Here is a tiny trained network, its code and every weight. The questions are about switching its units off for an input and a target symbol, where a switched-off unit gives its printed mean instead of its output.

import numpy as np


def w(rows, s, z=0):
    codes = np.array(rows[::2]) - 128.0
    scale = np.full(codes.shape[1], s)
    scale[-1] = z or s
    return codes * scale


def norm(h):
    return h / np.sqrt((h * h).mean(-1, keepdims=True) + 1e-5)


def f(y):
    return np.maximum(y, 0)


def softmax(a):
    e = np.exp(a - a.max(-1, keepdims=True))
    return e / e.sum(-1, keepdims=True)


def log_softmax(a):
    a = a - a.max(-1, keepdims=True)
    return a - np.log(np.exp(a).sum(-1, keepdims=True))


def net(x, mask):
    ids = ['Λβεθπτ'.index(c) for c in x.split()]
    T = len(ids)
    res = E[ids] + P[:T]
    u = 0
    for l in range(2):
        r = norm(res)
        for j in range(3):
            rows = slice(3 * j, 3 * j + 3)
            q, k, v = (r @ M[l][rows].T for M in (Q, K, V))
            z = softmax(np.where(np.tri(T) > 0, q @ k.T / 3**0.5, -1e9)) @ v
            o = O[l][rows]
            res = res + np.where(mask[u + j], z, o[:, -1]) @ o[:, :-1]
        u += 3
        y = f(norm(res) @ A[l][:, :-1].T + A[l][:, -1])
        res = res + np.where(mask[u : u + 4], y, B[l][:, -1]) @ B[l][:, :-1]
        u += 4
    return log_softmax(norm(res)[-1] @ U[:, :-1].T + U[:, -1])


Q, K, V, O, A, B = {}, {}, {}, {}, {}, {}
E = w([
[190,147,162,167,118,77,101,170],'Λ',
[149,102,183,114,160,116,151,54],'β',
[170,112,5,243,68,193,187,124],'ε',
[159,184,128,85,195,179,73,71],'θ',
[141,134,207,195,197,132,117,43],'π',
[112,64,13,136,251,122,37,245],'τ',
],0.0025)
P = w([
[137,53,182,120,184,150,152,163],'0',
[135,60,156,111,122,152,76,97],'1',
[182,97,91,140,114,105,74,68],'2',
[161,133,91,119,136,84,133,123],'3',
[102,152,142,88,132,79,209,170],'4',
[2,215,181,81,114,163,201,194],'5',
[13,213,189,150,73,165,85,95],'6',
[99,188,136,156,71,158,33,104],'7',
[192,135,71,116,135,102,21,94],'8',
],0.0034)
Q[0] = w([
[73,235,147,130,47,162,112,227],'0.h0',
[189,124,92,24,150,33,143,138],'0.h0',
[193,104,122,180,101,122,87,96],'0.h0',
[109,154,89,145,55,145,146,241],'0.h1',
[131,58,157,17,174,59,153,136],'0.h1',
[95,131,214,89,157,43,166,37],'0.h1',
[72,119,180,71,151,134,241,219],'0.h2',
[224,62,90,44,184,26,242,136],'0.h2',
[2,151,191,87,74,168,231,157],'0.h2',
],0.0048)
K[0] = w([
[112,128,123,163,118,204,203,12],'0.h0',
[109,45,72,154,113,193,116,237],'0.h0',
[101,166,161,114,181,76,151,202],'0.h0',
[99,97,152,112,137,204,223,32],'0.h1',
[189,19,190,41,139,122,25,103],'0.h1',
[224,125,78,104,44,88,20,162],'0.h1',
[193,13,141,188,126,191,31,64],'0.h2',
[53,11,196,119,66,254,30,180],'0.h2',
[239,22,105,160,104,50,31,46],'0.h2',
],0.0045)
V[0] = w([
[138,94,89,143,100,105,140,144],'0.h0',
[115,94,94,74,110,138,144,118],'0.h0',
[99,104,142,92,129,156,152,77],'0.h0',
[79,78,83,82,143,178,129,120],'0.h1',
[163,66,100,77,144,125,56,139],'0.h1',
[127,193,132,195,160,181,121,119],'0.h1',
[70,17,141,53,139,136,218,54],'0.h2',
[144,111,156,73,54,2,169,108],'0.h2',
[132,100,123,222,144,93,130,148],'0.h2',
],0.0037)
O[0] = w([
[101,133,112,165,131,119,72,106,136],'0.h0',
[97,158,93,161,189,92,120,149,52],'0.h0',
[115,148,123,93,196,111,162,102,81],'0.h0',
[100,100,131,146,201,167,149,159,52],'0.h1',
[194,142,137,154,134,221,80,149,185],'0.h1',
[61,67,172,83,58,105,131,125,148],'0.h1',
[164,253,94,194,164,47,153,88,117],'0.h2',
[160,152,94,222,226,171,82,209,96],'0.h2',
[149,125,180,69,166,101,105,146,253],'0.h2',
],0.0036,0.0017)
A[0] = w([
[173,81,4,174,120,191,173,218,78],'0.n0',
[117,99,132,90,208,69,151,44,1],'0.n1',
[143,85,125,73,194,199,85,166,140],'0.n2',
[65,178,158,102,84,159,157,137,110],'0.n3',
],0.0023,0.0015)
B[0] = w([
[2,85,120,123,156,124,152,66,213],'0.n0',
[71,91,15,108,156,180,108,106,154],'0.n1',
[164,178,151,131,99,88,98,88,244],'0.n2',
[123,192,135,114,126,111,109,102,217],'0.n3',
],0.0032,0.0011)
Q[1] = w([
[92,230,229,59,135,191,103,62],'1.h0',
[130,212,222,72,121,180,39,38],'1.h0',
[181,69,52,116,144,135,229,220],'1.h0',
[30,222,202,93,118,137,133,255],'1.h1',
[47,165,172,193,44,152,87,139],'1.h1',
[44,203,175,57,208,198,252,222],'1.h1',
[71,206,181,68,99,59,96,207],'1.h2',
[39,187,181,100,197,197,215,174],'1.h2',
[234,74,57,112,165,200,217,208],'1.h2',
],0.0046)
K[1] = w([
[82,143,101,133,29,59,102,190],'1.h0',
[66,146,89,183,25,143,89,212],'1.h0',
[201,88,143,72,150,127,179,61],'1.h0',
[129,80,45,169,103,94,70,76],'1.h1',
[125,121,50,113,145,69,124,172],'1.h1',
[255,97,98,195,74,126,10,28],'1.h1',
[70,166,98,84,104,184,46,87],'1.h2',
[157,104,53,206,68,122,61,62],'1.h2',
[163,49,166,157,125,170,248,42],'1.h2',
],0.0051)
V[1] = w([
[129,71,133,236,62,130,203,115],'1.h0',
[115,147,211,207,71,115,249,204],'1.h0',
[68,82,20,185,123,199,129,122],'1.h0',
[53,89,111,60,255,183,147,121],'1.h1',
[72,53,15,209,95,154,231,212],'1.h1',
[137,118,176,254,27,179,203,45],'1.h1',
[82,155,194,149,151,83,156,152],'1.h2',
[69,62,141,195,147,73,117,133],'1.h2',
[95,69,144,151,149,43,111,197],'1.h2',
],0.0029)
O[1] = w([
[105,124,36,159,51,136,137,52,118],'1.h0',
[227,114,5,138,60,69,116,96,108],'1.h0',
[86,105,82,213,133,230,171,68,30],'1.h0',
[72,213,99,53,79,128,167,165,102],'1.h1',
[38,112,174,36,212,91,154,88,5],'1.h1',
[136,83,156,171,141,4,6,84,152],'1.h1',
[168,147,141,137,169,94,142,186,122],'1.h2',
[185,170,245,71,148,150,48,169,105],'1.h2',
[144,191,220,60,204,134,117,185,117],'1.h2',
],0.0032,0.0028)
A[1] = w([
[177,193,214,127,22,5,181,98,155],'1.n0',
[64,82,28,178,91,179,163,43,14],'1.n1',
[158,9,47,91,87,96,62,205,214],'1.n2',
[63,56,70,166,239,235,124,38,254],'1.n3',
],0.0024,0.0021)
B[1] = w([
[1,151,122,85,107,132,112,78,255],'1.n0',
[58,119,182,75,193,14,19,137,155],'1.n1',
[163,38,231,172,105,174,169,164,243],'1.n2',
[75,22,88,195,159,221,242,121,185],'1.n3',
],0.0031)
U = w([
[180,208,201,105,8,73,45,130,240],'Λ',
[104,176,121,3,110,248,211,162,6],'β',
[69,52,28,188,20,187,217,36,148],'ε',
[184,250,4,212,247,49,165,153,44],'θ',
[176,16,183,178,200,251,52,217,161],'π',
[30,68,157,47,210,30,81,39,32],'τ',
],0.0048,0.0023)

Each question gives the input, a string of symbols that net reads in full, and the target symbol t.
The units are the heads (3 rows each of Q, K, V and O) and the neurons (one row each of A and B). Each row of codes is followed by its name. A weight is (code - 128) times the scale printed after its matrix; where a second scale follows, it is the last column's (O, A, B and U).
mask holds one flag per unit, layer by layer, with each layer's heads first. A switched-off unit (its flag False) gives its mean, the last column of its rows in O or B, instead of its output. The means were averaged over made-up inputs and are rounded, as every weight is.
A unit's drop is (log p(t) with every unit on - log p(t) with that unit switched off) / (log p(t) with every unit on - log p(t) with every unit switched off).
The circuit of an input: a set's keep is (log p(t) with only the set's units on - log p(t) with every unit switched off) / (log p(t) with every unit on - log p(t) with every unit switched off). Starting from the 12 units with the biggest drops (on a tie, the unit counted first), units are removed one at a time, each time the one whose removal leaves the highest keep (on an exact tie, the one counted first), for as long as the keep stays at least 0.8.
circuit, biggest first: the units of the circuit, biggest drop first
k most important neurons: the k neurons with the biggest drops, biggest first
which heads matter: for each layer, one digit per head in row order, 1 if its drop is at least 0.15 and else 0, layers parted by /
drop of u: that unit's drop, to one decimal
input θ π ε β, target ε: circuit, biggest first -> [1.h2 1.h0]
input Λ ε θ Λ, target π: circuit, biggest first -> [1.h1 0.h1 1.h0]
input Λ Λ τ β θ Λ Λ Λ β, target π: which heads matter -> 001 / 000
input π τ Λ Λ π θ, target π: most important neuron -> [1.n0]
input π Λ Λ τ, target Λ: which heads matter -> 001 / 110
input β ε Λ β β π Λ π, target θ: which heads matter -> 001 / 000
input π θ ε ε Λ β Λ, target τ: which heads matter -> 010 / 010
input τ Λ ε β, target β: which heads matter -> 000 / 010
input π π Λ π Λ β, target Λ: 2 most important neurons -> [0.n3 1.n3]
input θ Λ π Λ, target ε: circuit, biggest first -> [1.h2 0.h2]
input ε θ Λ ε θ, target ε: which heads matter -> 000 / 100
input ε ε τ τ, target τ: which heads matter -> 001 / 011
input τ ε ε, target β: which heads matter -> 001 / 011
input Λ ε Λ Λ ε π, target π: 2 most important neurons -> [1.n0 0.n0]
input π Λ ε, target Λ: circuit, biggest first -> [1.n3 1.h2]
input θ Λ Λ τ θ ε, target π: circuit, biggest first -> [0.h2]
input ε π ε π π τ, target τ: which heads matter -> 010 / 010
input β ε ε, target θ: which heads matter -> 101 / 000
input Λ τ Λ, target π: which heads matter -> 010 / 110
input β τ β Λ τ τ θ π, target β: circuit, biggest first -> [1.h1]
input π ε ε Λ ε π, target τ: 2 most important neurons -> [0.n3 1.n2]
input π ε β π τ τ ε Λ, target β: drop of 1.h1 -> 0.8
